Below are the code and all the weights of a small trained network. Each question names an input and a class and asks about switching units off, where a switched-off unit gives its printed mean instead of its output.

import numpy as np


def w(rows, s, z=0):
    codes = np.array(rows[::2]) - 128.0
    scale = np.full(codes.shape[1], s)
    scale[-1] = z or s
    return codes * scale


def norm(h):
    return h / np.sqrt((h * h).mean(-1, keepdims=True) + 1e-5)


def f(y):
    return y / 2 * (1 + np.tanh(0.7978845608 * (y + 0.044715 * y**3)))


def log_softmax(a):
    a = a - a.max(-1, keepdims=True)
    return a - np.log(np.exp(a).sum(-1, keepdims=True))


def net(x, mask):
    res = np.array(x, float).reshape(1, 2) / 4 @ E
    u = 0
    for l in range(4):
        y = f(norm(res) @ A[l][:, :-1].T + A[l][:, -1])
        res = res + np.where(mask[u : u + 4], y, B[l][:, -1]) @ B[l][:, :-1]
        u += 4
    return log_softmax(norm(res)[-1] @ U[:, :-1].T + U[:, -1])


A, B = {}, {}
E = w([
[102,136,112,36,185,87,18,141],'x0',
[254,125,62,64,117,197,75,91],'x1',
],0.0092)
A[0] = w([
[59,92,253,224,211,44,67,153,3],'0.n0',
[167,113,60,143,53,162,121,112,31],'0.n1',
[65,164,44,118,139,170,173,129,101],'0.n2',
[113,51,114,138,173,118,151,89,106],'0.n3',
],0.0052,0.0036)
B[0] = w([
[102,133,135,191,136,115,204,213,253],'0.n0',
[79,100,255,141,167,140,146,128,160],'0.n1',
[66,57,110,78,106,104,156,67,117],'0.n2',
[183,179,125,80,19,79,112,194,119],'0.n3',
],0.0061,0.0035)
A[1] = w([
[131,174,114,93,189,51,73,179,47],'1.n0',
[186,84,103,65,155,165,26,83,142],'1.n1',
[173,154,1,85,136,147,75,99,162],'1.n2',
[91,172,121,125,156,111,79,103,2],'1.n3',
],0.0098,0.0029)
B[1] = w([
[173,101,127,143,139,167,92,79,190],'1.n0',
[45,165,122,117,136,137,134,182,250],'1.n1',
[8,132,100,173,131,108,109,203,228],'1.n2',
[150,114,131,121,86,107,190,112,139],'1.n3',
],0.013,0.011)
A[2] = w([
[231,184,56,83,176,148,50,72,152],'2.n0',
[134,19,138,91,150,107,48,2,9],'2.n1',
[14,190,173,110,119,36,123,204,141],'2.n2',
[225,125,162,212,40,178,221,25,91],'2.n3',
],0.0071,0.0015)
B[2] = w([
[74,125,87,92,181,123,73,153,133],'2.n0',
[73,19,13,137,64,62,207,1,146],'2.n1',
[70,180,83,52,192,158,82,252,247],'2.n2',
[220,139,147,45,120,133,32,53,193],'2.n3',
],0.0083,0.012)
A[3] = w([
[177,98,77,134,121,194,93,172,138],'3.n0',
[130,132,149,74,190,138,2,125,156],'3.n1',
[145,114,50,86,112,182,116,128,136],'3.n2',
[133,121,90,170,130,119,118,155,5],'3.n3',
],0.0085,0.0021)
B[3] = w([
[112,198,137,152,134,149,155,194,161],'3.n0',
[197,157,182,230,78,135,254,121,254],'3.n1',
[72,88,193,94,168,98,158,175,170],'3.n2',
[143,93,167,204,171,168,144,130,128],'3.n3',
],0.0086,0.0056)
U = w([
[62,15,57,102,129,92,104,48,9],'0',
[249,188,199,117,54,185,134,21,55],'1',
[40,172,146,110,185,156,95,255,254],'2',
],0.0097,0.0018)

Each question gives the input, the list of numbers given to net, and the class t.
The units are the neurons (one row each of A and B). Each row of codes is followed by its name. A weight is (code - 128) times the scale printed after its matrix; where a second scale follows, it is the last column's (A, B and U).
mask holds one flag per neuron, layer by layer. A switched-off neuron (its flag False) gives its mean, the last column of its row in B, instead of its output. The means were averaged over made-up inputs and are rounded, as every weight is.
A unit's drop is (log p(t) with every unit on - log p(t) with that unit switched off) / (log p(t) with every unit on - log p(t) with every unit switched off).
The circuit of an input: a set's keep is (log p(t) with only the set's units on - log p(t) with every unit switched off) / (log p(t) with every unit on - log p(t) with every unit switched off). Starting from the 12 units with the biggest drops (on a tie, the unit counted first), units are removed one at a time, each time the one whose removal leaves the highest keep (on an exact tie, the one counted first), for as long as the keep stays at least 0.8.
circuit, biggest first: the units of the circuit, biggest drop first
unit that matters most: the unit with the biggest drop
k most important neurons: the k neurons with the biggest drops, biggest first
drop when u is switched off: that unit's drop, to one decimal
input [5,-1], class 0: unit that matters most : 1.n0
input [-4,0], class 1: 2 most important neurons : [1.n2 1.n1]
input [7,-6], class 0: circuit, biggest first : [1.n1 1.n0 1.n2 2.n1]
input [4,-3], class 0: circuit, biggest first : [1.n1 1.n2 2.n1]
input [-4,4], class 1: 3 most important neurons : [0.n1 1.n2 1.n1]
input [8,-2], class 0: circuit, biggest first : [1.n0 2.n1 1.n2]
input [-2,2], class 1: circuit, biggest first : [1.n2 1.n1]
input [-7,-3], class 1: circuit, biggest first : [1.n2 1.n1]
input [6,-4], class 0: 2 most important neurons : [1.n1 1.n0]
input [-1,0], class 1: 3 most important neurons : [1.n2 1.n1 1.n0]
input [7,-4], class 0: 4 most important neurons : [1.n0 1.n1 2.n1 1.n2]
input [7,-5], class 0: 3 most important neurons : [1.n1 1.n0 1.n2]
input [8,-3], class 0: 2 most important neurons : [1.n0 2.n1]
input [-6,-1], class 1: unit that matters most : 1.n2
input [7,-2], class 0: drop when 2.n1 is switched off : 0.5
input [4,-2], class 0: drop when 2.n1 is switched off : 1.0
input [-7,6], class 1: drop when 0.n1 is switched off : 0.1
input [-6,0], class 1: drop when 1.n1 is switched off : 0.7
